Moves between nodes:
q281: η>q349, φ>q778, β>q398, ω>q784, σ>q502, ζ>q707
q362: η>q970, φ>q208, β>none, ω>q709, σ>q957, ζ>q394
q970: η>q70, φ>q125, β>none, ω>q362, σ>q809, ζ>q540
q903: η>q723, φ>q737, β>none, ω>q540, σ>q962, ζ>q70
q785: η>q244, φ>none, β>q263, ω>q497, σ>q361, ζ>q133
q274: η>q737, φ>q524, β>q540, ω>q170, σ>q600, ζ>q125
q591: η>q256, φ>q439, β>none, ω>q687, σ>q394, ζ>q957
q497: η>q785, φ>none, β>q502, ω>q28, σ>q778, ζ>q989
q394: η>q540, φ>q170, β>none, ω>q723, σ>q591, ζ>q362
q133: η>q935, φ>none, β>q936, ω>q989, σ>q413, ζ>q785
q413: η>q324, φ>none, β>q696, ω>q8, σ>q133, ζ>q361
q809: η>q398, φ>q784, β>none, ω>q957, σ>q970, ζ>q256
q70: η>q709, φ>q502, β>none, ω>q970, σ>q398, ζ>q903
q696: η>q439, φ>q413, β>q687, ω>q707, σ>q936, ζ>q349
q256: η>q962, φ>q600, β>none, ω>q591, σ>q540, ζ>q809
q439: η>q600, φ>q324, β>q591, ω>q696, σ>q170, ζ>q791
q687: η>q591, φ>q696, β>none, ω>q962, σ>q723, ζ>q310
q349: η>q791, φ>q361, β>q310, ω>q281, σ>q263, ζ>q696
q244: η>q28, φ>none, β>q208, ω>q785, σ>q128, ζ>q935
q125: η>q502, φ>q28, β>q970, ω>q208, σ>q784, ζ>q274
q540: η>q903, φ>q274, β>none, ω>q394, σ>q256, ζ>q970
q128: η>q464, φ>none, β>q791, ω>q361, σ>q244, ζ>q324
q12: η>q8, φ>none, β>q600, ω>q324, σ>q524, ζ>q464
q208: η>q125, φ>q244, β>q362, ω>q263, σ>q791, ζ>q170
q962: η>q687, φ>q707, β>none, ω>q256, σ>q903, ζ>q398
q791: η>q784, φ>q128, β>q957, ω>q349, σ>q208, ζ>q439
q361: η>q128, φ>none, β>q349, ω>q778, σ>q785, ζ>q413
q935: η>q524, φ>none, β>q170, ω>q133, σ>q324, ζ>q244
q8: η>q413, φ>none, β>q707, ω>q12, σ>q989, ζ>q778
q170: η>q274, φ>q935, β>q394, ω>q936, σ>q439, ζ>q208
q263: η>q208, φ>q785, β>q709, ω>q502, σ>q349, ζ>q936
q524: η>q989, φ>none, β>q274, ω>q935, σ>q12, ζ>q28
q398: η>q310, φ>q281, β>none, ω>q809, σ>q70, ζ>q962
q707: η>q696, φ>q8, β>q962, ω>q600, σ>q737, ζ>q281
q989: η>q133, φ>none, β>q737, ω>q524, σ>q8, ζ>q497
q957: η>q809, φ>q791, β>none, ω>q310, σ>q362, ζ>q591
q324: η>q12, φ>none, β>q439, ω>q413, σ>q935, ζ>q128
q28: η>q497, φ>none, β>q125, ω>q244, σ>q464, ζ>q524
q723: η>q394, φ>q936, β>none, ω>q903, σ>q687, ζ>q709
q778: η>q361, φ>none, β>q281, ω>q464, σ>q497, ζ>q8
q310: η>q957, φ>q349, β>none, ω>q398, σ>q709, ζ>q687
q784: η>q281, φ>q464, β>q809, ω>q791, σ>q125, ζ>q600
q502: η>q263, φ>q497, β>q70, ω>q125, σ>q281, ζ>q737
q464: η>q778, φ>none, β>q784, ω>q128, σ>q28, ζ>q12
q600: η>q707, φ>q12, β>q256, ω>q439, σ>q274, ζ>q784
q936: η>q170, φ>q133, β>q723, ω>q737, σ>q696, ζ>q263
q737: η>q936, φ>q989, β>q903, ω>q274, σ>q707, ζ>q502
q709: η>q362, φ>q263, β>none, ω>q70, σ>q310, ζ>q723

The rows follow the links: the fewer symbols apart two nodes are, the more alike their rows tend to be.

Each row is also shifted at random along 4 hidden directions that mean nothing.

Some nodes, each with a row of numbers:
q935: [-501  -67   68 -101  173 -129 -376  881 -518  -88 -452  221 -665 -477  461 -150 -225 -150   46  879  299 -448  -52  -39 -109 -191 -392   -6  262  255 -273 -102  274 -542  174 -439 -488  477  105 -201  223]
q709: [-1146  -271  -225   -61   -74  -342  -328   162   499  -136   381    98   145   100  -514  -222   302   290  -754  -236   104   300   359   -82  -374  -130   237   302   -55   -32   231    55  -307  -555   -46   629   705   175   -76   -66  -328]
q723: [ -143  -146  -217  -238   597    23  -323   354     7  -268   313    55   344  -247   161  -144  -345   470 -1058  -172   161    28  -496   187  -164  -180  -129   175   -90   302  -213    85  -151   208  -429   324   409   410  -337    27  -599]
q600: [ 225  471  462  205 -221   -9 -394 -194 -200  337 -636  383 -455 -173  455 -122  204 -300  469  221  589   82    4  722   49 -174 -311 -629  428  -69  220   71 -200   93 -428 -229 -111  141   79  237  232]
q970: [ 809 -249  -63 -260 -534 -510 -156   18  345  194  159  187 -338   -4 -264  -34  548   50 -397   30  138   79  507  173 -205 -283  426 -117  -68  -17  229 -134 -287 -793   84  202  751  116   81  106  100]
q133: [-712   86 -391 -345  -38  241 -251  187 -327  -41 -144   75 -562 -750   60  -81 -627 -282  -95  133  125 -242   90 -533  -68 -152 -208  414 -535 -319  229   20 -109  -30  130   53 -669  445   86 -373 -187]
q361: [-584  -28  -31   15 -137  415  467  329 -384  306  336 -115  111  225   78 -103   67 -363  267   41 -625   29  394 -531  429  214 -199  274 -224 -508 -189 -323  470  194  423   14 -653 -228  113  290  258]
q263: [ 565 -571 -491 -380  -70  104  144  347 -119 -168  415  196  101 -417 -511 -313   94   25 -388  -91  -47  -18  347 -391 -270 -207   38  781  197 -663 -115  -62  -96 -461   90  307 -155  116  503  101  -44]
q497: [ 788 -462 -236 -483 -442   86  557   87 -400    4  430 -514 -237 -360 -111  407 -167 -158  -26   39  131 -192   26 -893 -105 -166  611  333  662 -505   47  103  149 -452  244 -398 -305  380  493  -75  397]
q989: [-336  -81  -69 -322   13 -104  250  173 -204 -509 -173 -430  -42 -492  159  223 -731  -72 -170 -174  335 -527 -640 -516 -213   80  414  181  316  141  -18  334  102  222  -24 -579 -359  120   33 -320 -190]
q957: [-504 -116  180  441    1 -333 -236  146   50  538  194  349   23  527 -117 -380  687  169  -23   60 -158  327  438  528  447   57 -439 -296   82 -122 -432 -210  -68 -211  237  360  619 -131 -277  567  -92]
q903: [-269 -257 -161 -101  -48 -121 -213 -411  444 -449  -20 -165  156  -70  -63  207 -472  461 -767 -569  238  -41 -463  187 -508  -45  481 -201    3  552  182  157 -286   84 -358  -66  748  216 -134 -152 -321]
q524: [ 925  194  -28 -306 -368  161 -106  347 -149 -204 -470   82 -878 -421  337  474 -474 -294  131  228  213 -308  169 -339   54 -119   28  -79 -202   22  106 -212   11 -133   39 -657 -705  568   12 -112   78]
q591: [1655  -53   68  465  522  173 -277  -91 -205  157    6  -75  134  110   12 -621 -193   40  141 -309  368  729 -201  291  321  -29 -857  -67 -253  126  296  302  -28 -122  320  299  217  -87 -473 -352 -236]
q737: [-379   38 -106 -318  484   38   45 -334  329 -730 -228 -244  217 -867 -114  250 -427  226 -287 -184  688 -326 -642  -62 -550   60  299  233  256   98  362  422 -158  235 -540 -334  117   90  567 -289 -166]
q413: [-509  183  304  160   93  481   36  223 -803   96 -157  -11 -116 -195  463 -296 -355 -516  345   58   96   87 -153 -172  367  -16 -527   24  142  -94    8  256  169  288   -7 -122 -742  277  188   19  138]
q502: [-185 -315 -414 -231  -81 -116  394 -264  248 -351  328 -200  538   44 -478  578  249  275 -463  -69 -163 -414  -18 -218 -471   51  966  393  350 -379 -109  134   59  122 -489  -90  193 -202  394  271   86]
q540: [ 405  299   11 -260  140  -14 -289  -44  158 -286 -154  374 -376  153  496  224   72  227 -630  -21  154 -394  -19  447 -416 -110  309 -205 -434  443 -303 -294 -214  118 -468  -28  638  323 -516  113 -440]
q244: [  70 -316 -198 -135  258 -452  187  470  168 -350   -6 -137  211  -57 -374  266 -244   27   -2  581 -104 -372   24 -749  -87  272   46  317   49  133 -228   42  497 -481  560 -168 -483 -236  165 -385  106]

Start, symbols taken left to right, then the node you end at.
Answers are names.
[-468  344  344  157  372  264  438 -313 -522 -112 -221 -545   54   40  399  172 -479  -69  404 -385 -188 -250 -737 -182  140  249   93  -41  443  226   22  235  309  819 -137 -526 -618 -283  -35  -18   74]
ω β φ -> q12
[ 667 -233   21 -186 -232 -468  245  191 -157    6  -69 -150 -159 -121  -69  570 -150 -194   20  503  -47 -355  162 -788 -133  122  587  230  706    1 -197    2  211 -755  247 -750 -284   -6  401   50  317]
ζ ζ ζ -> q524
[-672 -139 -188 -124 -648 -633  184 -404 1053 -239 -146  404   65  183 -505  574  221  151 -325  368 -181 -314  270 -200 -314   16  880  101 -314 -102  200 -496 -116   19  -81   -4  228 -426  327 -304  -18]
σ ω -> q791
[  67 -139   55  199  -90  150  483 -430   99  370  296 -313  562  191 -269  132  425  -32  483 -241 -186  227   23 -137   34  362  182   -1  614 -271  111  278  -52  159 -324  -66  308 -492  447  440  394]
ω β ζ -> q256
[ 200  121  387   44 -565 -140  162   85 -237  478 -120   20 -469  221    0  211  295 -445  801  235 -361  113  475   21  494   66    0 -315  145 -146   65 -366  256 -442  461 -460 -405 -147  235  335  602]
σ ω -> q244
[ 226  426  288  225  183   64  -30 -190 -459   65 -588 -349  -27  -60  331  278 -218 -344  720   41   99 -128 -426 -102  280  379 -154 -390  468  402   53   82  207  482  148 -686 -535 -332  124  -58  386]
η ω η -> q8
[-1288   400   133   138    93   479    76  -857   312  -102  -159  -238   117   -19    49   144  -399  -102   466  -364   -22   240  -382   447    81   -67    56  -365  -257   -20   520    55  -245   902  -463   -32   -25  -327  -201   -95   -98]
φ η ω -> q8
[ 218 -180  447  221 -115  -28  218  483 -562  400   31  -58 -284   79  149  -90  197 -426  672  528 -330   43  180 -353  365  143 -522 -197  260 -183 -168 -140  408 -564  615  -28 -587 -192  125  232  332]
ζ β ω -> q696
[  75   39   51  289  617  470 -258    6 -485  185  303 -275  349  153  245 -425   54  236   35 -492  188  349 -253  556  -25  -48 -488  -11  215  270  162  340  -22  477 -110  464  384   30 -598  138 -379]
ζ ζ -> q687
[-681 -323  212  356  478   25  261   53 -170  270  508 -277  755  615   84 -378  534  768 -254 -292 -337   31 -116  451  -40  233 -255  215  490   15 -585   56   -2  109  -16  527  895 -293 -189  603 -249]
η η ζ -> q256
[-583   29  306   69 -218  264  477 -169 -262  240   85 -349  251  247   56  167  112 -348  471 -237 -204   43  -60 -326  326  274  294 -129  511 -185  112  217  286   37  411 -283 -312 -166  225  345  507]
σ ω -> q28
[-473 -120  -29  361  -63  350  177  259 -216  517  337  174  152  102  -85 -668  487 -382  477  -22 -352  269  594  211  255 -200 -436  174  278 -655  -77 -134  183   75   80  367   54   24  237  442  309]
ζ ζ β -> q310
[  506   -46  -492   -68  -239  -370   -57   131  1052  -224   187   589   159    51  -837   108   -90    47  -414   597  -456  -175   442  -347   -80   -53   255   396 -1037  -249   258  -653  -216  -212   573   299  -322  -471   150  -296   -41]
ζ φ ζ -> q244
[ 185 -377 -129  -83   32 -384 -203  302  327  -60  402  147  145  321 -277    3  486  488 -598  327 -190  -95  171  114 -168   58  179  169 -237   97 -337 -190  -68 -391  169  516  656  113 -385   93 -290]
ω ω -> q70
